Below are the code and all the weights of a small trained network. Each question names an input and a class and asks about switching units off, where a switched-off unit gives its printed mean instead of its output.

import numpy as np


def w(rows, s, z=0):
    codes = np.array(rows[::2]) - 128.0
    scale = np.full(codes.shape[1], s)
    scale[-1] = z or s
    return codes * scale


def f(y):
    return y / 2 * (1 + np.tanh(0.7978845608 * (y + 0.044715 * y**3)))


def log_softmax(a):
    a = a - a.max(-1, keepdims=True)
    return a - np.log(np.exp(a).sum(-1, keepdims=True))


def net(x, mask):
    res = np.array(x, float).reshape(1, 3) / 4 @ E
    y = f(res @ A[0][:, :-1].T + A[0][:, -1])
    res = res + np.where(mask, y, B[0][:, -1]) @ B[0][:, :-1]
    return log_softmax(res[-1] @ U[:, :-1].T + U[:, -1])


A, B = {}, {}
E = w([
[141,76,38,36],'x0',
[225,52,254,100],'x1',
[55,206,146,30],'x2',
],0.0086)
A[0] = w([
[108,190,85,162,150],'n0',
[89,150,1,165,82],'n1',
[125,23,79,50,133],'n2',
[52,132,114,157,5],'n3',
[172,145,235,133,53],'n4',
[79,153,191,207,31],'n5',
[87,171,94,212,38],'n6',
[106,113,43,156,19],'n7',
[149,42,56,243,105],'n8',
[161,65,72,230,54],'n9',
],0.01,0.0025)
B[0] = w([
[149,119,170,95,193],'n0',
[164,151,147,91,243],'n1',
[151,252,110,163,219],'n2',
[178,134,175,103,156],'n3',
[148,174,137,140,216],'n4',
[106,133,33,190,189],'n5',
[203,154,125,86,196],'n6',
[195,139,138,159,180],'n7',
[98,165,164,46,254],'n8',
[74,173,121,99,227],'n9',
],0.012,0.0079)
U = w([
[117,188,93,192,216],'0',
[197,133,209,137,52],'1',
[4,154,179,83,148],'2',
[75,72,141,101,190],'3',
[78,85,62,188,2],'4',
[81,87,58,190,6],'5',
],0.013,0.0065)

Each question gives the input, the list of numbers given to net, and the class t.
The units are the neurons (one row each of A and B). Each row of codes is followed by its name. A weight is (code - 128) times the scale printed after its matrix; where a second scale follows, it is the last column's (A, B and U).
mask holds one flag per neuron, in row order. A switched-off neuron (its flag False) gives its mean, the last column of its row in B, instead of its output. The means were averaged over made-up inputs and are rounded, as every weight is.
A unit's drop is (log p(t) with every unit on - log p(t) with that unit switched off) / (log p(t) with every unit on - log p(t) with every unit switched off).
The circuit of an input: a set's keep is (log p(t) with only the set's units on - log p(t) with every unit switched off) / (log p(t) with every unit on - log p(t) with every unit switched off). Starting from all 10 units, units are removed one at a time, each time the one whose removal leaves the highest keep (on an exact tie, the one counted first), for as long as the keep stays at least 0.8.
circuit, biggest first: the units of the circuit, biggest drop first
most important unit: the unit with the biggest drop
k most important neurons: the k neurons with the biggest drops, biggest first
drop when u is switched off: that unit's drop, to one decimal
input [5,-5,-8], class 2: 2 most important neurons : n8; n9
input [-1,-3,-2], class 3: circuit, biggest first : n2; n4
input [3,1,-7], class 2: circuit, biggest first : n8; n9
input [-4,4,4], class 0: most important unit : n8
input [2,1,1], class 3: 2 most important neurons : n5; n4
input [1,-2,0], class 3: circuit, biggest first : n2; n4; n9
input [7,1,5], class 0: 2 most important neurons : n2; n8
input [0,-5,-5], class 1: circuit, biggest first : n6; n1; n5
input [-7,-8,-5], class 1: circuit, biggest first : n6; n0
input [-8,4,-8], class 0: 2 most important neurons : n5; n4
input [4,3,-3], class 0: 3 most important neurons : n2; n0; n1
input [-3,-5,-6], class 2: 3 most important neurons : n8; n9; n2
input [-8,4,7], class 0: 3 most important neurons : n5; n8; n4
input [-5,4,-1], class 0: most important neuron : n5
input [4,-5,-6], class 2: 4 most important neurons : n8; n9; n5; n4
input [-2,-2,-1], class 3: 2 most important neurons : n2; n4
input [-2,-2,-8], class 2: 2 most important neurons : n8; n9
input [3,-2,-5], class 2: drop when n8 is switched off : 0.5
input [-3,2,-7], class 2: drop when n8 is switched off : 0.2
input [8,6,4], class 0: circuit, biggest first : n2
input [-1,-6,1], class 1: drop when n8 is switched off : 0.0
